Below are the code and all the weights of a small trained network. Each question names an input and a class and asks about switching units off, where a switched-off unit gives its printed mean instead of its output.

import numpy as np


def w(rows, s, z=0):
    codes = np.array(rows[::2]) - 128.0
    scale = np.full(codes.shape[1], s)
    scale[-1] = z or s
    return codes * scale


def norm(h):
    return h / np.sqrt((h * h).mean(-1, keepdims=True) + 1e-5)


def f(y):
    return y / 2 * (1 + np.tanh(0.7978845608 * (y + 0.044715 * y**3)))


def log_softmax(a):
    a = a - a.max(-1, keepdims=True)
    return a - np.log(np.exp(a).sum(-1, keepdims=True))


def net(x, mask):
    res = np.array(x, float).reshape(1, 4) / 4 @ E
    u = 0
    for l in range(4):
        y = f(norm(res) @ A[l][:, :-1].T + A[l][:, -1])
        res = res + np.where(mask[u : u + 5], y, B[l][:, -1]) @ B[l][:, :-1]
        u += 5
    return log_softmax(norm(res)[-1] @ U[:, :-1].T + U[:, -1])


A, B = {}, {}
E = w([
[121,138,71,47,143,117,196],'x0',
[107,33,115,132,174,58,162],'x1',
[210,183,161,20,118,2,163],'x2',
[111,104,186,148,164,119,165],'x3',
],0.0092)
A[0] = w([
[206,92,108,161,119,42,168,79],'L0N0',
[153,19,131,183,42,254,125,86],'L0N1',
[137,193,173,157,37,236,126,82],'L0N2',
[163,223,238,164,16,36,98,3],'L0N3',
[87,165,100,230,109,207,143,124],'L0N4',
],0.0056,0.0052)
B[0] = w([
[113,217,118,189,59,117,150,156],'L0N0',
[135,121,91,230,153,108,128,243],'L0N1',
[137,216,158,112,133,177,139,202],'L0N2',
[118,102,150,73,64,133,1,197],'L0N3',
[156,144,91,184,173,90,89,253],'L0N4',
],0.0095,0.0036)
A[1] = w([
[122,240,89,186,93,190,136,77],'L1N0',
[125,119,70,202,143,255,92,218],'L1N1',
[134,129,233,53,106,163,162,5],'L1N2',
[61,59,156,247,158,119,182,127],'L1N3',
[199,99,78,73,116,117,138,32],'L1N4',
],0.0095,0.0027)
B[1] = w([
[131,196,174,108,241,84,208,177],'L1N0',
[130,106,78,176,205,156,53,245],'L1N1',
[101,140,116,154,95,66,77,150],'L1N2',
[55,67,136,10,78,84,93,222],'L1N3',
[167,119,107,117,75,128,162,143],'L1N4',
],0.012,0.011)
A[2] = w([
[159,149,69,123,118,89,214,5],'L2N0',
[212,161,144,201,140,136,99,250],'L2N1',
[157,177,105,145,179,245,135,87],'L2N2',
[102,69,82,166,133,157,98,40],'L2N3',
[113,177,48,138,71,130,178,64],'L2N4',
],0.013,0.003)
B[2] = w([
[139,124,39,152,104,106,148,209],'L2N0',
[126,220,182,78,175,139,163,224],'L2N1',
[168,154,160,104,191,145,95,217],'L2N2',
[132,80,125,182,2,204,126,254],'L2N3',
[173,98,86,120,145,133,107,165],'L2N4',
],0.013,0.0056)
A[3] = w([
[137,196,107,70,83,56,66,190],'L3N0',
[193,116,17,141,68,129,206,4],'L3N1',
[198,114,142,191,156,89,181,155],'L3N2',
[216,169,222,136,69,111,157,125],'L3N3',
[100,105,248,100,64,73,189,185],'L3N4',
],0.011,0.0024)
B[3] = w([
[145,100,107,155,114,127,170,254],'L3N0',
[121,164,59,137,156,82,177,217],'L3N1',
[207,133,85,146,169,180,67,145],'L3N2',
[150,57,150,248,63,150,60,193],'L3N3',
[117,194,180,79,132,192,184,199],'L3N4',
],0.012,0.0078)
U = w([
[73,5,67,151,113,182,46,4],'0',
[176,132,22,114,111,99,202,241],'1',
[192,158,199,158,21,143,130,52],'2',
[147,202,144,129,238,174,94,238],'3',
[82,108,180,24,110,137,202,57],'4',
],0.019,0.0023)

Each question gives the input, the list of numbers given to net, and the class t.
The units are the neurons (one row each of A and B). Each row of codes is followed by its name. A weight is (code - 128) times the scale printed after its matrix; where a second scale follows, it is the last column's (A, B and U).
mask holds one flag per neuron, layer by layer. A switched-off neuron (its flag False) gives its mean, the last column of its row in B, instead of its output. The means were averaged over made-up inputs and are rounded, as every weight is.
A unit's drop is (log p(t) with every unit on - log p(t) with that unit switched off) / (log p(t) with every unit on - log p(t) with every unit switched off).
unit that matters most: the unit with the biggest drop
k most important neurons: the k neurons with the biggest drops, biggest first
k most important neurons of layer l: the k neurons of layer l with the biggest drops, biggest first
drop of u: that unit's drop, to one decimal
input [-8,4,5,6], class 2: unit that matters most -> L1N3
input [-5,6,2,-6], class 2: 2 most important neurons -> (L1N0; L2N0)
input [1,0,7,6], class 2: 2 most important neurons -> (L3N3; L1N3)
input [-5,-3,-5,2], class 3: 2 most important neurons -> (L0N2; L1N0)
input [0,-4,4,-6], class 2: 2 most important neurons of layer 0 -> (L0N3; L0N1)
input [-4,0,8,7], class 2: 2 most important neurons -> (L3N3; L1N3)
input [-5,7,-1,0], class 4: 2 most important neurons -> (L1N3; L1N1)
input [0,-3,7,-2], class 2: 2 most important neurons -> (L0N3; L3N3)
input [2,3,-1,-8], class 1: 2 most important neurons -> (L1N4; L3N1)
input [-6,-6,3,8], class 2: 3 most important neurons -> (L1N1; L0N3; L3N3)
input [-2,-1,8,-2], class 2: drop of L0N3 -> 0.2
input [-7,2,0,8], class 4: drop of L1N1 -> 0.2
